Here is a tiny trained network, its code and every weight. The questions are about switching its units off for an input and a target symbol, where a switched-off unit gives its printed mean instead of its output.

import numpy as np


def w(rows, s, z=0):
    codes = np.array(rows[::2]) - 128.0
    scale = np.full(codes.shape[1], s)
    scale[-1] = z or s
    return codes * scale


def f(y):
    return y / 2 * (1 + np.tanh(0.7978845608 * (y + 0.044715 * y**3)))


def softmax(a):
    e = np.exp(a - a.max(-1, keepdims=True))
    return e / e.sum(-1, keepdims=True)


def log_softmax(a):
    a = a - a.max(-1, keepdims=True)
    return a - np.log(np.exp(a).sum(-1, keepdims=True))


def net(x, mask):
    ids = ['ΞΠΦαβγεζθμστψω'.index(c) for c in x.split()]
    T = len(ids)
    res = E[ids] + P[:T]
    u = 0
    for l in range(2):
        q, k, v = (res @ M[l].T for M in (Q, K, V))
        z = softmax(np.where(np.tri(T) > 0, q @ k.T / 3**0.5, -1e9)) @ v
        res = res + np.where(mask[u], z, O[l][:, -1]) @ O[l][:, :-1]
        u += 1
        y = f(res @ A[l][:, :-1].T + A[l][:, -1])
        res = res + np.where(mask[u : u + 12], y, B[l][:, -1]) @ B[l][:, :-1]
        u += 12
    return log_softmax(res[-1] @ U[:, :-1].T + U[:, -1])


Q, K, V, O, A, B = {}, {}, {}, {}, {}, {}
E = w([
[188,133,133,197],'Ξ',
[126,73,150,144],'Π',
[172,178,151,165],'Φ',
[21,35,226,107],'α',
[97,186,248,134],'β',
[111,91,72,60],'γ',
[168,117,82,107],'ε',
[164,109,79,142],'ζ',
[62,55,126,89],'θ',
[227,204,78,152],'μ',
[117,11,187,237],'σ',
[134,177,160,136],'τ',
[156,41,129,195],'ψ',
[213,157,89,147],'ω',
],0.015)
P = w([
[155,106,209,131],'0',
[56,193,24,205],'1',
[163,46,103,128],'2',
[77,255,32,209],'3',
[133,115,138,115],'4',
[88,181,91,142],'5',
[148,99,119,113],'6',
],0.013)
Q[0] = w([
[254,42,30,155],'0.h1',
[22,106,204,154],'0.h1',
[92,181,122,149],'0.h1',
],0.0049)
K[0] = w([
[174,58,111,123],'0.h1',
[57,139,70,254],'0.h1',
[190,183,192,82],'0.h1',
],0.0047)
V[0] = w([
[20,167,51,186],'0.h1',
[2,197,63,219],'0.h1',
[125,44,81,145],'0.h1',
],0.0038)
O[0] = w([
[153,87,64,136,180],'0.h1',
[153,72,37,146,252],'0.h1',
[179,253,157,98,254],'0.h1',
],0.0064,0.0006)
A[0] = w([
[73,127,188,195,95],'0.n1',
[199,43,169,10,125],'0.n2',
[72,179,11,185,127],'0.n3',
[163,158,173,168,157],'0.n4',
[240,79,222,127,68],'0.n5',
[75,205,130,141,254],'0.n6',
[132,103,143,135,116],'0.n7',
[55,113,150,103,54],'0.n8',
[208,71,125,182,144],'0.n9',
[50,189,75,253,107],'0.n10',
[1,173,64,143,108],'0.n11',
[110,134,137,167,62],'0.n12',
],0.0092,0.0059)
B[0] = w([
[88,153,99,94,150],'0.n1',
[213,73,242,59,182],'0.n2',
[37,119,183,123,254],'0.n3',
[88,102,103,127,169],'0.n4',
[59,248,174,148,181],'0.n5',
[153,36,99,197,226],'0.n6',
[114,132,152,132,130],'0.n7',
[140,145,117,135,123],'0.n8',
[172,142,97,202,189],'0.n9',
[123,169,128,34,251],'0.n10',
[189,181,118,160,204],'0.n11',
[142,118,141,103,119],'0.n12',
],0.015,0.0071)
Q[1] = w([
[142,216,252,152],'1.h1',
[174,84,209,126],'1.h1',
[61,196,139,53],'1.h1',
],0.012)
K[1] = w([
[3,254,104,49],'1.h1',
[63,74,81,70],'1.h1',
[112,184,216,78],'1.h1',
],0.0097)
V[1] = w([
[223,255,87,115],'1.h1',
[98,123,60,212],'1.h1',
[112,48,22,50],'1.h1',
],0.0081)
O[1] = w([
[108,182,2,46,114],'1.h1',
[25,89,31,183,101],'1.h1',
[75,215,207,82,1],'1.h1',
],0.0085,0.014)
A[1] = w([
[173,140,137,128,81],'1.n1',
[139,48,88,36,45],'1.n2',
[216,122,99,227,135],'1.n3',
[107,217,134,204,68],'1.n4',
[144,204,14,170,142],'1.n5',
[81,240,176,125,161],'1.n6',
[23,195,123,204,196],'1.n7',
[123,158,75,225,183],'1.n8',
[254,123,82,78,162],'1.n9',
[152,154,139,61,2],'1.n10',
[159,115,92,185,63],'1.n11',
[180,115,63,120,121],'1.n12',
],0.011,0.0062)
B[1] = w([
[97,127,120,59,146],'1.n1',
[104,169,144,83,171],'1.n2',
[38,163,125,133,253],'1.n3',
[134,215,111,35,151],'1.n4',
[188,187,231,99,238],'1.n5',
[94,27,140,92,137],'1.n6',
[226,99,53,194,180],'1.n7',
[133,8,144,86,244],'1.n8',
[168,161,73,215,198],'1.n9',
[93,101,31,92,136],'1.n10',
[51,153,140,45,188],'1.n11',
[110,171,48,166,189],'1.n12',
],0.017,0.016)
U = w([
[169,139,128,29,59],'Ξ',
[122,156,235,195,152],'Π',
[143,72,140,97,222],'Φ',
[153,93,223,114,119],'α',
[195,48,125,181,149],'β',
[254,131,99,95,75],'γ',
[200,170,119,183,190],'ε',
[96,126,74,172,174],'ζ',
[246,117,180,137,199],'θ',
[192,219,156,98,153],'μ',
[174,62,57,83,124],'σ',
[100,49,132,161,147],'τ',
[66,106,137,96,1],'ψ',
[88,209,157,116,76],'ω',
],0.0077,0.0051)

Each question gives the input, a string of symbols that net reads in full, and the target symbol t.
The units are the heads (3 rows each of Q, K, V and O) and the neurons (one row each of A and B). Each row of codes is followed by its name. A weight is (code - 128) times the scale printed after its matrix; where a second scale follows, it is the last column's (O, A, B and U).
mask holds one flag per unit, layer by layer, with each layer's heads first. A switched-off unit (its flag False) gives its mean, the last column of its rows in O or B, instead of its output. The means were averaged over made-up inputs and are rounded, as every weight is.
A unit's drop is (log p(t) with every unit on - log p(t) with that unit switched off) / (log p(t) with every unit on - log p(t) with every unit switched off).
The circuit of an input: a set's keep is (log p(t) with only the set's units on - log p(t) with every unit switched off) / (log p(t) with every unit on - log p(t) with every unit switched off). Starting from the 12 units with the biggest drops (on a tie, the unit counted first), units are removed one at a time, each time the one whose removal leaves the highest keep (on an exact tie, the one counted first), for as long as the keep stays at least 0.8.
circuit, biggest first: the units of the circuit, biggest drop first
unit that matters most: the unit with the biggest drop
top k neurons: the k neurons with the biggest drops, biggest first
top k neurons in layer l: the k neurons of layer l with the biggest drops, biggest first
input μ β Φ β, target γ: top 4 neurons => (0.n3 0.n6 0.n2 1.n5)
input Π μ Π ω σ, target σ: top 3 neurons in layer 0 => (0.n10 0.n3 0.n5)
input γ Φ Φ Π ζ, target ζ: circuit, biggest first => (1.n5 1.n8)
input θ α ω ε θ ω, target μ: circuit, biggest first => (1.n5 0.n2)
input γ ε α γ τ γ, target Π: circuit, biggest first => (0.n10 1.h1 0.n2)
input σ ψ Ξ α, target ψ: top 2 neurons => (0.n5 0.n6)
input ε ε α τ Π, target Π: top 2 neurons => (0.n3 1.n8)
input Φ γ β, target β: unit that matters most => 0.n3
input γ ε μ β ω α θ, target θ: circuit, biggest first => (1.n3 0.n2)
input ζ Π θ α, target θ: top 4 neurons => (0.n3 0.n11 0.n6 0.n2)
input Φ Φ ε μ τ, target τ: top 4 neurons => (0.n10 1.n5 0.n3 0.n6)
input τ Φ Π α, target β: top 3 neurons in layer 0 => (0.n11 0.n3 0.n6)
input θ σ ε ψ, target α: top 4 neurons => (0.n3 0.n10 0.n5 0.n6)
input Π Φ β Ξ ε, target ε: top 4 neurons => (0.n3 1.n8 0.n11 1.n9)
input α ω Ξ, target Ξ: unit that matters most => 0.n10
input Π ψ ω α Π ε, target μ: top 4 neurons => (0.n2 1.n5 0.n9 0.n3)
input ε α α ω γ, target γ: circuit, biggest first => (0.n3 1.n3 0.n6)
input ε Φ Ξ ψ, target ε: top 2 neurons => (0.n10 0.n5)
input τ β ω Ξ ζ Ξ, target μ: circuit, biggest first => (0.n10 1.h1 1.n5)
input Π Φ Φ σ, target ζ: top 3 neurons => (0.n10 0.n5 1.n5)
input β α α, target α: unit that matters most => 0.n10
input μ β Π ε, target γ: top 2 neurons in layer 0 => (0.n3 0.n2)
input Π α Φ μ, target ζ: top 2 neurons => (0.n6 0.n5)
input ε α Π ω γ α, target ζ: top 2 neurons => (0.n2 0.n3)
input α ε Π α ω ζ Ξ, target Ξ: top 4 neurons => (0.n3 1.n4 0.n10 0.n2)
input γ γ Ξ Π, target Φ: circuit, biggest first => (0.n3 0.n10 1.n6 1.n3)
